Here is a tiny trained network, its code and every weight. The questions are about switching its units off for an input and a target symbol, where a switched-off unit gives its printed mean instead of its output.

import numpy as np


def w(rows, s, z=0):
    codes = np.array(rows[::2]) - 128.0
    scale = np.full(codes.shape[1], s)
    scale[-1] = z or s
    return codes * scale


def f(y):
    return np.maximum(y, 0)


def softmax(a):
    e = np.exp(a - a.max(-1, keepdims=True))
    return e / e.sum(-1, keepdims=True)


def log_softmax(a):
    a = a - a.max(-1, keepdims=True)
    return a - np.log(np.exp(a).sum(-1, keepdims=True))


def net(x, mask):
    ids = ['βγδεζθλμξστφψω'.index(c) for c in x.split()]
    T = len(ids)
    res = E[ids] + P[:T]
    u = 0
    for l in range(2):
        r = res
        for j in range(2):
            rows = slice(3 * j, 3 * j + 3)
            q, k, v = (r @ M[l][rows].T for M in (Q, K, V))
            z = softmax(np.where(np.tri(T) > 0, q @ k.T / 3**0.5, -1e9)) @ v
            o = O[l][rows]
            res = res + np.where(mask[u + j], z, o[:, -1]) @ o[:, :-1]
        u += 2
        y = f(res @ A[l][:, :-1].T + A[l][:, -1])
        res = res + np.where(mask[u : u + 12], y, B[l][:, -1]) @ B[l][:, :-1]
        u += 12
    return log_softmax(res[-1] @ U[:, :-1].T + U[:, -1])


Q, K, V, O, A, B = {}, {}, {}, {}, {}, {}
E = w([
[110,161,33,127,115],'β',
[113,171,127,147,117],'γ',
[131,103,142,149,125],'δ',
[107,175,72,131,102],'ε',
[155,129,196,138,173],'ζ',
[164,48,208,156,199],'θ',
[124,41,131,134,182],'λ',
[115,191,118,123,148],'μ',
[106,70,82,155,124],'ξ',
[79,224,96,123,211],'σ',
[62,153,170,158,174],'τ',
[70,109,213,179,166],'φ',
[127,135,147,69,155],'ψ',
[78,5,187,157,182],'ω',
],0.016)
P = w([
[130,190,137,130,71],'0',
[140,69,120,6,129],'1',
[164,89,94,188,192],'2',
[81,70,136,12,139],'3',
[114,109,137,200,186],'4',
[15,75,152,12,139],'5',
[66,123,169,202,178],'6',
],0.014)
Q[0] = w([
[131,125,145,126,72],'0.h0',
[131,126,163,69,54],'0.h0',
[181,133,130,198,105],'0.h0',
[31,155,163,253,161],'0.h1',
[121,118,103,255,245],'0.h1',
[56,84,79,119,215],'0.h1',
],0.0096)
K[0] = w([
[173,133,100,107,135],'0.h0',
[158,146,102,43,89],'0.h0',
[153,42,79,141,193],'0.h0',
[80,105,111,182,161],'0.h1',
[10,105,121,146,153],'0.h1',
[72,130,169,123,153],'0.h1',
],0.011)
V[0] = w([
[171,207,82,184,149],'0.h0',
[129,100,152,181,143],'0.h0',
[149,189,156,159,91],'0.h0',
[95,30,188,194,30],'0.h1',
[70,116,48,119,150],'0.h1',
[46,170,185,127,254],'0.h1',
],0.0082)
O[0] = w([
[104,136,170,131,54,127],'0.h0',
[106,138,163,217,97,161],'0.h0',
[138,191,157,126,50,119],'0.h0',
[128,254,113,111,224,149],'0.h1',
[69,90,54,140,138,144],'0.h1',
[244,18,79,140,90,253],'0.h1',
],0.0087,0.0068)
A[0] = w([
[135,163,154,201,172,108],'0.n0',
[83,78,116,15,165,242],'0.n1',
[221,193,86,178,129,155],'0.n2',
[186,121,69,107,122,177],'0.n3',
[126,95,57,48,78,225],'0.n4',
[98,176,62,178,142,147],'0.n5',
[172,204,220,197,102,112],'0.n6',
[152,127,220,103,166,2],'0.n7',
[189,40,119,112,122,44],'0.n8',
[95,160,128,151,170,77],'0.n9',
[102,52,101,126,185,90],'0.n10',
[143,156,254,171,130,100],'0.n11',
],0.0089,0.0049)
B[0] = w([
[79,129,111,134,189,181],'0.n0',
[188,119,254,144,123,247],'0.n1',
[162,178,191,242,150,168],'0.n2',
[130,140,125,200,133,172],'0.n3',
[148,116,218,118,191,220],'0.n4',
[56,75,235,155,165,162],'0.n5',
[101,141,134,212,98,165],'0.n6',
[93,89,175,115,113,152],'0.n7',
[70,187,87,117,114,211],'0.n8',
[86,78,139,120,150,142],'0.n9',
[150,198,146,94,100,229],'0.n10',
[87,89,116,166,93,167],'0.n11',
],0.009,0.011)
Q[1] = w([
[122,180,76,195,137],'1.h0',
[88,168,140,110,205],'1.h0',
[88,178,180,108,96],'1.h0',
[205,113,149,66,132],'1.h1',
[145,159,92,49,59],'1.h1',
[28,254,27,106,142],'1.h1',
],0.0079)
K[1] = w([
[176,58,84,144,136],'1.h0',
[86,104,89,145,186],'1.h0',
[17,254,195,140,39],'1.h0',
[64,183,85,88,127],'1.h1',
[89,125,70,165,177],'1.h1',
[113,29,128,131,252],'1.h1',
],0.0079)
V[1] = w([
[25,226,129,15,184],'1.h0',
[234,58,241,53,199],'1.h0',
[67,136,138,162,59],'1.h0',
[145,115,96,128,179],'1.h1',
[154,1,107,165,220],'1.h1',
[44,32,71,174,180],'1.h1',
],0.0068)
O[1] = w([
[157,246,170,134,193,4],'1.h0',
[187,130,195,107,2,119],'1.h0',
[57,89,95,137,138,223],'1.h0',
[177,103,124,137,124,33],'1.h1',
[206,38,131,140,195,76],'1.h1',
[154,38,136,211,162,1],'1.h1',
],0.008,0.0087)
A[1] = w([
[88,95,92,100,163,5],'1.n0',
[100,136,82,6,112,45],'1.n1',
[93,159,174,111,203,196],'1.n2',
[114,179,12,156,92,160],'1.n3',
[65,105,142,179,197,102],'1.n4',
[91,199,148,86,84,44],'1.n5',
[126,132,10,198,147,46],'1.n6',
[142,186,62,132,35,102],'1.n7',
[129,186,169,102,166,88],'1.n8',
[210,169,196,147,149,156],'1.n9',
[90,145,79,27,87,140],'1.n10',
[144,208,71,222,105,255],'1.n11',
],0.011,0.0036)
B[1] = w([
[144,106,93,90,168,158],'1.n0',
[215,183,121,196,69,152],'1.n1',
[87,96,75,168,99,240],'1.n2',
[153,53,132,90,123,151],'1.n3',
[156,185,86,133,97,252],'1.n4',
[80,189,131,62,129,180],'1.n5',
[189,150,211,156,184,158],'1.n6',
[148,109,85,118,176,155],'1.n7',
[160,142,144,157,156,190],'1.n8',
[129,161,69,59,162,207],'1.n9',
[255,105,104,186,96,162],'1.n10',
[139,100,179,19,146,182],'1.n11',
],0.0094,0.019)
U = w([
[27,134,192,73,184,63],'β',
[137,180,40,106,87,29],'γ',
[23,123,81,192,163,160],'δ',
[101,216,173,162,95,2],'ε',
[191,60,34,111,73,147],'ζ',
[145,2,160,66,195,153],'θ',
[245,118,237,135,218,40],'λ',
[156,165,199,204,76,197],'μ',
[198,176,71,138,246,83],'ξ',
[108,111,139,60,83,146],'σ',
[6,69,221,136,68,207],'τ',
[33,34,47,14,178,63],'φ',
[190,166,123,111,109,232],'ψ',
[160,124,109,67,179,187],'ω',
],0.0076,0.006)

Each question gives the input, a string of symbols that net reads in full, and the target symbol t.
The units are the heads (3 rows each of Q, K, V and O) and the neurons (one row each of A and B). Each row of codes is followed by its name. A weight is (code - 128) times the scale printed after its matrix; where a second scale follows, it is the last column's (O, A, B and U).
mask holds one flag per unit, layer by layer, with each layer's heads first. A switched-off unit (its flag False) gives its mean, the last column of its rows in O or B, instead of its output. The means were averaged over made-up inputs and are rounded, as every weight is.
A unit's drop is (log p(t) with every unit on - log p(t) with that unit switched off) / (log p(t) with every unit on - log p(t) with every unit switched off).
The circuit of an input: a set's keep is (log p(t) with only the set's units on - log p(t) with every unit switched off) / (log p(t) with every unit on - log p(t) with every unit switched off). Starting from the 12 units with the biggest drops (on a tie, the unit counted first), units are removed one at a time, each time the one whose removal leaves the highest keep (on an exact tie, the one counted first), for as long as the keep stays at least 0.8.
circuit, biggest first: the units of the circuit, biggest drop first
most important unit: the unit with the biggest drop
k most important neurons: the k neurons with the biggest drops, biggest first
top k neurons in layer l: the k neurons of layer l with the biggest drops, biggest first
heads that matter: for each layer, one digit per head in row order, 1 if its drop is at least 0.15 and else 0, layers parted by /
input ζ θ φ, target λ: 4 most important neurons => [0.n1 1.n6 0.n4 0.n0]
input γ β ζ ξ β ω, target γ: top 2 neurons in layer 0 => [0.n6 0.n2]
input ξ φ λ ζ, target ξ: heads that matter => 01 / 10
input β δ σ σ σ, target ζ: heads that matter => 11 / 10
input ξ ζ ζ, target δ: circuit, biggest first => [0.h1 0.n1 0.n0 1.n2]
input φ ζ ζ ξ β θ ξ, target δ: most important unit => 0.n5
input β ξ γ, target δ: circuit, biggest first => [0.h1 0.n1 0.n5]
input ζ ω θ ζ ζ θ, target ζ: 2 most important neurons => [0.n6 0.n2]
input ω ζ ξ, target ξ: circuit, biggest first => [0.h1 0.n1 1.h0]
input β σ λ ζ ζ ε β, target τ: circuit, biggest first => [1.h0 1.n4 0.h1]
input β ω ζ θ, target β: circuit, biggest first => [0.h1 0.h0 1.h0 1.h1]
input σ ξ δ, target ζ: 2 most important neurons => [0.n4 0.n1]
input ψ λ ξ ξ, target ψ: heads that matter => 10 / 11
input γ γ ζ γ β, target τ: top 2 neurons in layer 0 => [0.n5 0.n10]
input γ ζ ξ ξ β θ, target γ: heads that matter => 11 / 11
input ζ θ θ β, target ζ: circuit, biggest first => [0.n2 1.n10]
input φ θ ζ τ, target φ: heads that matter => 11 / 11
input ζ σ τ θ ζ, target θ: top 4 neurons in layer 0 => [0.n8 0.n1 0.n4 0.n5]
input ε ζ ε ζ ζ ζ ζ, target τ: most important unit => 1.h0
input μ ξ γ τ β, target θ: top 2 neurons in layer 1 => [1.n4 1.n11]
input β μ ξ ζ ξ γ σ, target ζ: circuit, biggest first => [0.h1]
input ζ τ ξ, target θ: top 2 neurons in layer 1 => [1.n3 1.n4]
input γ ζ ξ ε, target γ: circuit, biggest first => [0.h0 1.h1 1.n10 1.n5]
input τ ψ ξ ψ ξ ξ, target τ: top 4 neurons in layer 0 => [0.n1 0.n6 0.n4 0.n2]
input ζ ξ β ζ ω ξ, target ζ: top 3 neurons in layer 0 => [0.n6 0.n2 0.n11]
input ξ ζ ζ τ, target ξ: 2 most important neurons => [0.n1 1.n9]
input δ β ζ ξ δ, target δ: 3 most important neurons => [0.n1 0.n5 0.n0]
input β ζ μ φ ζ, target λ: 4 most important neurons => [1.n6 0.n1 0.n4 0.n2]
